Where the symbols take the states:
ω: Q639->Q370, Q133->Q724, Q811->Q933, Q601->Q303, Q312->Q271, Q517->Q503, Q370->Q289, Q483->Q77, Q364->Q908, Q972->Q51, Q158->Q813, Q815->Q133, Q303->Q972, Q919->Q901, Q792->Q811, Q901->Q157, Q757->Q601, Q543->Q989, Q922->Q543, Q307->Q922, Q813->Q364, Q417->Q158, Q157->Q426, Q51->Q757, Q333->Q919, Q452->Q308, Q933->Q452, Q634->Q307, Q217->Q639, Q77->Q312, Q271->Q842, Q308->Q792, Q842->Q483, Q743->Q217, Q289->Q743, Q426->Q333, Q989->Q634, Q503->Q815, Q724->Q517, Q908->Q417
θ: Q639->Q503, Q811->Q972, Q601->Q919, Q312->Q989, Q370->Q815, Q483->Q922, Q972->Q157, Q303->Q901, Q919->Q908, Q792->Q303, Q901->Q417, Q757->Q333, Q543->Q743, Q922->Q289, Q307->Q370, Q157->Q158, Q51->Q426, Q333->Q364, Q452->Q757, Q933->Q51, Q634->Q639, Q217->Q517, Q77->Q543, Q271->Q634, Q308->Q601, Q842->Q307, Q743->Q724, Q289->Q133, Q426->Q813, Q989->Q217
η: Q639->Q634, Q133->Q289, Q601->Q308, Q517->Q217, Q370->Q307, Q364->Q333, Q972->Q811, Q158->Q157, Q815->Q370, Q303->Q792, Q919->Q601, Q901->Q303, Q757->Q452, Q543->Q77, Q922->Q483, Q307->Q842, Q813->Q426, Q417->Q901, Q157->Q972, Q51->Q933, Q333->Q757, Q634->Q271, Q217->Q989, Q743->Q543, Q289->Q922, Q426->Q51, Q989->Q312, Q503->Q639, Q724->Q743, Q908->Q919
β: Q639->Q333, Q133->Q417, Q811->Q77, Q601->Q307, Q312->Q933, Q517->Q813, Q370->Q919, Q483->Q792, Q364->Q503, Q972->Q543, Q158->Q724, Q815->Q908, Q303->Q922, Q919->Q370, Q792->Q483, Q901->Q289, Q757->Q634, Q543->Q972, Q922->Q303, Q307->Q601, Q813->Q517, Q417->Q133, Q157->Q743, Q51->Q989, Q333->Q639, Q452->Q271, Q933->Q312, Q634->Q757, Q217->Q426, Q77->Q811, Q271->Q452, Q308->Q842, Q842->Q308, Q743->Q157, Q289->Q901, Q426->Q217, Q989->Q51, Q503->Q364, Q724->Q158, Q908->Q815

In the rows, 28 means zero.

The rows follow the links: the fewer symbols apart two states are, the more alike their rows tend to be.

Each row is also shifted at random along 2 hidden directions that mean nothing.

Some states, each with a row of numbers:
Q157	[ 21  30  26  28  21  33  19  24  28  34  26  27  29  29  23  23  38  32  33  31  31  24  32  34  29  28  27  34  33  26  31  24  29  29]
Q908	[ 16  21  29  37  24  28  29  36  30  23  29  27  27  36  25  24  25  31  33  19  27  26  22  26  32  34  29  26  31  23  26  32  26  31]
Q815	[ 25  25  29  31  31  22  39  36  28  38  31  38  24  30  31  28  28  31  24  25  26  26  22  20  35  31  29  23  34  22  23  29  30  32]
Q217	[ 22  30  28  16  35  28  31  27  32  24  38  11  37  29  23  27  30  29  24  40  19  33  37  33  27  32  33  24  15  34  22  27  27  36]
Q271	[ 43  29  31  25  33  27  34  30  28  22  29  23  31  29  33  33  19  20  24  28  27  32  28  30  22  26  30  21  22  31  24  30  26  30]
Q417	[  9  25  29  36  23  28  25  32  32  26  28  27  25  33  23  24  32  34  33  24  31  30  26  23  33  28  26  29  35  25  29  26  29  28]
Q517	[ 30  29  27  23  31  25  33  32  27  38  34  27  27  34  29  26  33  34  19  34  20  25  31  29  30  29  32  19  28  28  21  26  33  36]
Q133	[ 17  24  28  26  32  24  35  30  29  31  31  29  32  26  23  25  33  35  20  31  26  33  26  22  33  27  24  22  30  26  26  23  29  28]
Q77	[ 37  29  29  23  36  30  28  23  29  21  31  14  36  21  25  29  32  26  25  34  28  38  34  30  22  22  22  24  19  34  34  24  30  25]
Q724	[ 25  27  27  23  33  27  32  29  30  35  34  22  29  26  24  25  36  36  20  35  22  32  30  26  33  25  25  20  29  27  27  23  32  32]
Q364	[ 12  28  26  33  22  28  26  33  27  29  28  28  20  38  31  27  27  29  29  23  26  23  29  29  29  31  36  26  33  25  22  35  29  35]
Q933	[ 29  35  29  30  26  30  17  25  25  27  24  24  23  29  36  32  28  21  33  30  33  25  36  35  19  22  32  29  31  32  31  31  32  31]
Q312	[ 44  37  28  24  28  27  30  25  24  41  24  37  21  25  38  37  29  21  23  33  29  26  29  33  22  18  30  25  32  28  30  28  37  29]
Q51	[ 46  33  25  30  24  31  18  25  29  30  24  30  25  30  31  28  31  30  35  31  31  20  32  34  28  30  32  37  34  30  30  33  26  31]
Q308	[ 40  26  29  37  24  29  26  29  29  22  22  31  27  29  32  32  22  23  36  17  37  29  23  28  25  29  29  32  29  26  32  29  26  22]

Complete each set of four: the symbols that take the first to the second take the third to the fourth, perhaps in another order.
Answer with the state's name.
[ 25  23  30  27  33  25  40  32  30  27  36  29  38  27  24  29  22  30  26  26  24  32  22  22  32  37  29  26  19  29  26  27  22  28]
to [ 32  27  30  25  36  30  34  26  29  25  31  29  38  20  26  29  30  31  25  32  29  36  27  25  32  28  22  32  25  35  32  25  25  19]
as [ 36  30  28  19  35  30  30  23  29  26  31  25  37  19  26  29  35  30  22  39  27  32  33  29  30  27  23  31  23  34  32  23  29  25]
to Q312

[ 32  34  32  24  33  26  33  29  26  27  28  27  27  28  38  37  18  17  25  30  28  31  31  31  21  24  32  24  22  30  27  31  28  30]
to [ 28  29  27  22  31  27  35  31  28  30  35  24  31  32  27  30  24  25  24  29  23  29  26  28  27  35  33  23  20  30  20  32  29  36]
as [ 16  29  29  35  25  30  24  28  29  20  26  34  26  29  31  32  23  27  34  22  36  28  26  26  28  30  26  36  28  28  30  33  22  23]
to Q908

[ 21  30  29  27  36  27  38  28  29  25  28  37  30  22  33  35  22  27  22  28  31  32  24  23  29  30  26  29  24  33  28  30  27  23]
to [  7  28  30  34  31  31  23  28  32  12  27  24  30  29  28  28  22  28  34  22  33  30  29  29  26  33  27  35  26  36  30  31  21  22]
as [ 47  26  28  29  26  35  18  23  33  21  28  24  34  26  17  25  34  34  35  32  32  30  30  31  31  32  24  39  30  31  34  26  24  23]
to Q543

[ 29  29  35  28  33  27  36  29  26  22  28  29  32  23  35  36  19  22  27  25  31  33  25  26  23  25  27  24  21  31  29  29  27  24]
to [ 28  32  28  31  23  32  18  22  27  27  21  27  26  25  32  29  33  24  33  29  35  30  34  34  23  16  25  32  32  30  37  25  31  24]
as [ 32  24  29  24  33  28  37  29  30  38  32  33  38  22  23  27  33  33  25  30  25  32  22  22  37  30  22  29  29  26  32  24  28  24]
to Q426

[ 21  21  28  37  25  28  28  32  32  19  31  23  29  35  23  24  25  33  36  19  26  29  24  24  32  36  30  26  31  24  24  32  22  30]
to [ 29  24  28  30  31  24  38  33  29  40  32  37  27  26  29  26  36  35  22  27  24  27  22  19  36  27  25  24  35  24  28  23  32  29]
as [ 42  26  30  38  24  31  22  26  29  26  21  36  27  27  28  30  28  25  37  21  35  29  24  27  26  23  23  33  34  25  37  26  28  19]
to Q77

[ 44  27  27  25  30  25  34  32  28  42  32  32  28  29  27  23  37  35  20  33  21  28  25  24  35  27  25  25  35  24  28  22  35  31]
to [ 25  26  25  35  20  27  28  35  27  30  29  31  18  37  30  22  25  32  29  23  26  22  27  28  31  32  35  25  34  23  22  34  28  36]
as [  5  30  27  33  20  29  25  30  27  33  23  40  22  34  31  28  24  27  33  21  32  22  23  29  30  30  32  35  35  24  28  31  29  25]
to Q743

[ 18  23  31  27  33  27  36  30  31  33  34  29  31  25  25  24  32  34  23  28  23  30  24  21  36  27  23  23  30  27  28  23  31  28]
to [ 31  26  28  26  32  27  37  30  27  46  27  44  32  24  27  30  32  32  22  28  27  26  20  24  35  28  23  30  35  24  31  22  33  23]
as [ 36  24  27  36  20  29  25  28  30  42  22  47  24  31  25  26  32  31  37  20  33  20  19  23  37  31  25  39  41  19  34  25  32  22]
to Q303

[ 45  27  32  27  34  29  33  27  30  24  29  27  38  21  27  32  28  25  27  27  30  37  25  25  26  25  21  28  22  32  35  22  28  19]
to [ 26  29  28  34  27  33  23  27  30  28  22  38  28  24  26  29  32  31  35  24  36  26  24  27  32  28  21  38  36  29  36  29  27  18]
as [ 45  26  24  29  19  30  22  27  30  32  28  23  30  37  22  24  29  30  35  29  26  23  31  33  30  34  33  31  29  24  23  31  28  37]
to Q517

[ 22  25  29  23  35  28  35  27  32  31  34  26  39  22  20  26  31  32  25  32  25  34  26  23  32  30  23  27  24  30  31  21  27  24]
to [ 41  30  28  21  35  29  28  24  29  33  29  31  34  21  27  29  37  31  21  38  28  31  31  28  30  26  24  30  26  32  30  23  30  25]
as [ 40  32  28  17  36  28  30  26  29  24  35  20  35  23  27  31  29  29  22  37  24  34  36  31  28  30  28  28  17  36  24  28  25  32]
to Q271

[ 39  28  31  38  23  30  24  28  27  23  23  34  26  31  30  32  23  22  35  17  35  27  22  27  24  30  27  31  31  26  33  31  25  22]
to [ 15  29  29  27  39  28  36  30  28  26  28  36  30  19  34  36  22  27  23  28  32  32  25  23  28  31  28  31  25  33  28  31  25  23]
as [ 28  34  28  22  37  25  37  31  24  29  32  34  26  26  36  36  22  25  23  33  28  28  29  29  28  30  33  26  22  33  24  33  27  30]
to Q333

[ 35  27  30  37  24  28  25  28  29  23  24  32  24  30  31  31  23  23  36  18  36  28  24  27  25  28  29  32  30  26  34  31  26  23]
to [ 31  29  30  30  25  32  18  23  30  19  25  18  29  26  27  26  31  27  34  31  31  33  33  33  23  23  25  30  25  32  36  26  29  22]
as [ 18  32  28  17  33  29  30  24  28  35  32  25  35  22  26  28  36  32  21  39  22  29  34  30  30  26  26  25  25  32  28  22  31  29]
to Q639

[ 36  30  32  27  33  28  33  25  28  30  26  31  31  20  31  31  30  24  26  29  32  34  26  25  24  19  20  28  27  31  37  22  31  19]
to [ 21  32  31  20  36  28  28  24  28  28  29  29  32  19  29  31  34  29  20  41  29  31  35  31  27  22  23  30  25  34  33  24  31  25]
as [ 26  33  31  33  22  29  22  28  26  24  22  29  20  32  37  34  20  20  35  23  33  26  30  33  20  25  32  30  28  29  28  35  27  28]
to Q601

[ 37  33  28  31  22  30  20  24  24  30  22  26  22  31  35  32  29  20  32  27  32  26  32  35  21  20  32  29  32  27  31  31  31  29]
to [ 33  33  31  26  32  28  31  30  25  26  28  28  25  26  37  35  20  20  24  29  28  33  30  31  18  24  32  23  23  32  25  33  28  29]
as [ 12  30  27  24  31  25  37  34  28  30  33  27  24  31  31  28  25  29  20  30  21  27  29  27  31  31  34  20  26  28  20  32  30  36]
to Q908

[ 23  25  26  36  21  28  29  31  30  28  26  32  27  35  25  27  25  28  36  18  30  25  21  26  32  36  29  32  31  22  28  32  25  27]
to [  7  28  29  34  23  29  26  32  29  31  26  35  22  31  28  23  33  36  29  24  30  26  26  26  35  27  26  31  38  24  29  25  31  28]
as [ 24  27  26  31  21  31  24  30  30  20  31  18  29  37  23  27  23  27  36  23  26  27  30  32  30  39  36  29  23  26  22  35  24  35]
to Q908

[ 28  29  25  35  25  30  23  27  28  31  20  46  23  25  30  31  31  30  33  26  38  23  23  27  31  26  25  41  38  26  36  28  29  18]
to [ 33  32  32  24  32  28  28  24  27  33  25  29  31  22  31  32  32  24  23  35  30  30  32  31  24  19  24  26  29  33  33  22  35  24]
as [ 16  24  26  32  23  30  20  29  31  24  31  15  29  33  20  18  39  36  30  32  24  30  33  29  32  29  26  28  31  29  27  24  27  34]
to Q217

[ 24  31  26  20  31  29  29  24  26  41  31  32  32  24  26  28  38  32  21  39  26  27  31  32  29  25  25  27  29  29  31  23  35  29]
to [ 18  31  26  30  21  27  23  30  24  35  27  31  17  37  32  23  35  31  27  32  25  23  33  32  28  26  35  26  38  23  23  32  31  37]
as [ 24  32  24  34  24  30  24  29  27  23  25  32  21  34  33  31  22  26  34  25  34  22  30  32  27  32  35  35  30  32  26  36  24  30]
to Q370

[ 28  21  28  37  22  27  28  35  31  26  29  32  25  36  24  23  27  33  32  19  29  28  23  21  35  35  29  29  34  21  26  31  26  29]
to [ 26  23  27  33  21  31  24  27  31  33  26  37  28  30  23  24  33  32  36  23  31  25  21  26  35  31  25  37  37  22  31  26  27  23]
as [ 39  30  27  21  34  29  31  26  29  34  29  33  33  21  28  30  35  31  21  38  27  30  32  27  29  25  24  31  28  32  31  24  32  25]
to Q312

